Here is a tiny trained network, its code and every weight. The questions are about switching its units off for an input and a target symbol, where a switched-off unit gives its printed mean instead of its output.

import numpy as np


def w(rows, s, z=0):
    codes = np.array(rows[::2]) - 128.0
    scale = np.full(codes.shape[1], s)
    scale[-1] = z or s
    return codes * scale


def norm(h):
    return h / np.sqrt((h * h).mean(-1, keepdims=True) + 1e-5)


def f(y):
    return np.maximum(y, 0)


def softmax(a):
    e = np.exp(a - a.max(-1, keepdims=True))
    return e / e.sum(-1, keepdims=True)


def log_softmax(a):
    a = a - a.max(-1, keepdims=True)
    return a - np.log(np.exp(a).sum(-1, keepdims=True))


def net(x, mask):
    ids = ['ΓΔΘΞΠΦαβε'.index(c) for c in x.split()]
    T = len(ids)
    res = E[ids] + P[:T]
    r = norm(res)
    for j in range(3):
        rows = slice(2 * j, 2 * j + 2)
        q, k, v = (r @ M[0][rows].T for M in (Q, K, V))
        z = softmax(np.where(np.tri(T) > 0, q @ k.T / 2**0.5, -1e9)) @ v
        o = O[0][rows]
        res = res + np.where(mask[j], z, o[:, -1]) @ o[:, :-1]
    y = f(norm(res) @ A[0][:, :-1].T + A[0][:, -1])
    res = res + np.where(mask[3:11], y, B[0][:, -1]) @ B[0][:, :-1]
    return log_softmax(norm(res)[-1] @ U[:, :-1].T + U[:, -1])


Q, K, V, O, A, B = {}, {}, {}, {}, {}, {}
E = w([
[144,143,106,131],'Γ',
[209,156,4,93],'Δ',
[168,103,126,125],'Θ',
[133,126,120,83],'Ξ',
[151,142,118,146],'Π',
[114,138,113,94],'Φ',
[144,142,105,122],'α',
[110,154,127,147],'β',
[153,129,108,109],'ε',
],0.027)
P = w([
[85,84,1,180],'0',
[85,92,41,164],'1',
[109,118,57,155],'2',
[119,137,70,151],'3',
[124,148,84,142],'4',
[134,156,98,143],'5',
[140,164,111,132],'6',
[144,173,124,131],'7',
[148,176,139,121],'8',
[150,183,152,116],'9',
[155,194,168,112],'10',
[157,203,183,106],'11',
[159,211,203,106],'12',
[185,243,212,78],'13',
],0.0093)
Q[0] = w([
[113,101,71,85],'head 1',
[70,15,172,105],'head 1',
[210,199,82,79],'head 2',
[6,68,164,93],'head 2',
[170,234,74,115],'head 3',
[164,183,49,38],'head 3',
],0.014)
K[0] = w([
[159,109,62,156],'head 1',
[45,72,35,160],'head 1',
[162,157,205,119],'head 2',
[146,83,40,168],'head 2',
[144,135,250,91],'head 3',
[149,159,249,155],'head 3',
],0.016)
V[0] = w([
[159,114,149,15],'head 1',
[132,58,150,81],'head 1',
[77,111,192,208],'head 2',
[6,115,141,47],'head 2',
[205,43,205,190],'head 3',
[82,164,158,230],'head 3',
],0.011)
O[0] = w([
[52,121,15,137,139],'head 1',
[33,119,118,190,75],'head 1',
[16,140,170,199,2],'head 2',
[3,108,176,2,26],'head 2',
[120,4,165,184,113],'head 3',
[69,187,203,228,76],'head 3',
],0.0091,0.0067)
A[0] = w([
[103,166,162,178,97],'neuron 1',
[126,151,142,3,128],'neuron 2',
[147,152,146,140,94],'neuron 3',
[124,171,87,133,87],'neuron 4',
[82,127,44,172,162],'neuron 5',
[159,124,119,167,57],'neuron 6',
[179,55,175,116,254],'neuron 7',
[49,239,90,143,196],'neuron 8',
],0.011,0.0072)
B[0] = w([
[120,105,100,162,139],'neuron 1',
[133,92,219,136,188],'neuron 2',
[117,115,117,88,140],'neuron 3',
[98,138,110,158,149],'neuron 4',
[30,56,226,192,160],'neuron 5',
[104,132,155,61,143],'neuron 6',
[27,90,255,178,254],'neuron 7',
[50,117,99,149,195],'neuron 8',
],0.0087,0.0088)
U = w([
[144,160,87,152,90],'Γ',
[142,153,1,137,126],'Δ',
[84,30,120,199,202],'Θ',
[66,142,177,15,129],'Ξ',
[218,205,172,162,58],'Π',
[44,120,99,50,82],'Φ',
[193,200,159,177,1],'α',
[8,221,179,181,192],'β',
[157,167,105,135,56],'ε',
],0.01,0.0074)

Each question gives the input, a string of symbols that net reads in full, and the target symbol t.
The units are the heads (2 rows each of Q, K, V and O) and the neurons (one row each of A and B). Each row of codes is followed by its name. A weight is (code - 128) times the scale printed after its matrix; where a second scale follows, it is the last column's (O, A, B and U).
mask holds one flag per unit, heads first, then neurons. A switched-off unit (its flag False) gives its mean, the last column of its rows in O or B, instead of its output. The means were averaged over made-up inputs and are rounded, as every weight is.
A unit's drop is (log p(t) with every unit on - log p(t) with that unit switched off) / (log p(t) with every unit on - log p(t) with every unit switched off).
unit that matters most: the unit with the biggest drop
k most important neurons: the k neurons with the biggest drops, biggest first
which heads matter: for each layer, one digit per head in row order, 1 if its drop is at least 0.15 and else 0, layers parted by /
drop of u: that unit's drop, to one decimal
input Θ Γ ε Δ Θ β Ξ Ξ Φ Π, target Ξ: which heads matter : 010
input Φ Φ Φ Δ Φ β β Ξ, target β: which heads matter : 001
input Φ ε Ξ Γ Θ Θ Δ Γ ε, target Δ: which heads matter : 110
input Θ Φ Π β Γ Ξ α Δ Ξ β ε Φ Θ, target Ξ: which heads matter : 010
input Γ α Θ Δ β β Φ ε α, target Δ: unit that matters most : neuron 7
input Π Ξ Φ ε Π Θ Φ β Θ Φ β Θ β Θ, target β: which heads matter : 011
input Θ Ξ Γ β Π Φ Γ Θ Π Γ Φ, target Π: which heads matter : 010
input Ξ α β α, target β: which heads matter : 011
input β Φ Π Ξ β ε β Φ Γ, target β: which heads matter : 011
input Π ε Θ β Γ, target β: which heads matter : 010
input Φ ε α Γ Θ Φ α Φ Φ Δ Δ ε, target Δ: which heads matter : 100
input Φ Θ Γ Π Γ Δ β β Π Γ α Γ Θ Θ, target Θ: which heads matter : 101
input Γ Π Θ Π β Θ Θ Φ, target Θ: which heads matter : 001
input β β α Θ Φ Ξ Θ Δ Θ Ξ, target Θ: which heads matter : 101
input Π β Γ Φ Φ Ξ Φ Γ Γ Δ Θ Γ β Δ, target β: unit that matters most : head 3
input α ε β ε Δ Θ Θ β Ξ, target β: 2 most important neurons : neuron 8; neuron 2
input Θ Γ Δ Δ Γ ε ε Π Φ, target Π: which heads matter : 000
input Γ Π Θ Θ β α Φ α Θ ε, target Θ: 2 most important neurons : neuron 7; neuron 5
input β Π Γ, target Π: 2 most important neurons : neuron 7; neuron 5
input Θ α β Θ Θ Π Θ Ξ ε Θ Θ, target Θ: unit that matters most : head 3
input Φ Π β Γ Π Θ α Ξ Θ Π Π β Φ Φ, target β: 2 most important neurons : neuron 8; neuron 2
input Π β Φ Γ Θ Φ Γ Φ β Π, target β: drop of head 3 : 0.6
input Γ Π β β Θ Π Γ Γ Θ Γ Φ Θ Δ, target Θ: drop of head 1 : 0.2
input Θ Δ β ε, target β: drop of head 3 : 0.5
input Γ Γ α, target Π: drop of head 1 : 0.6
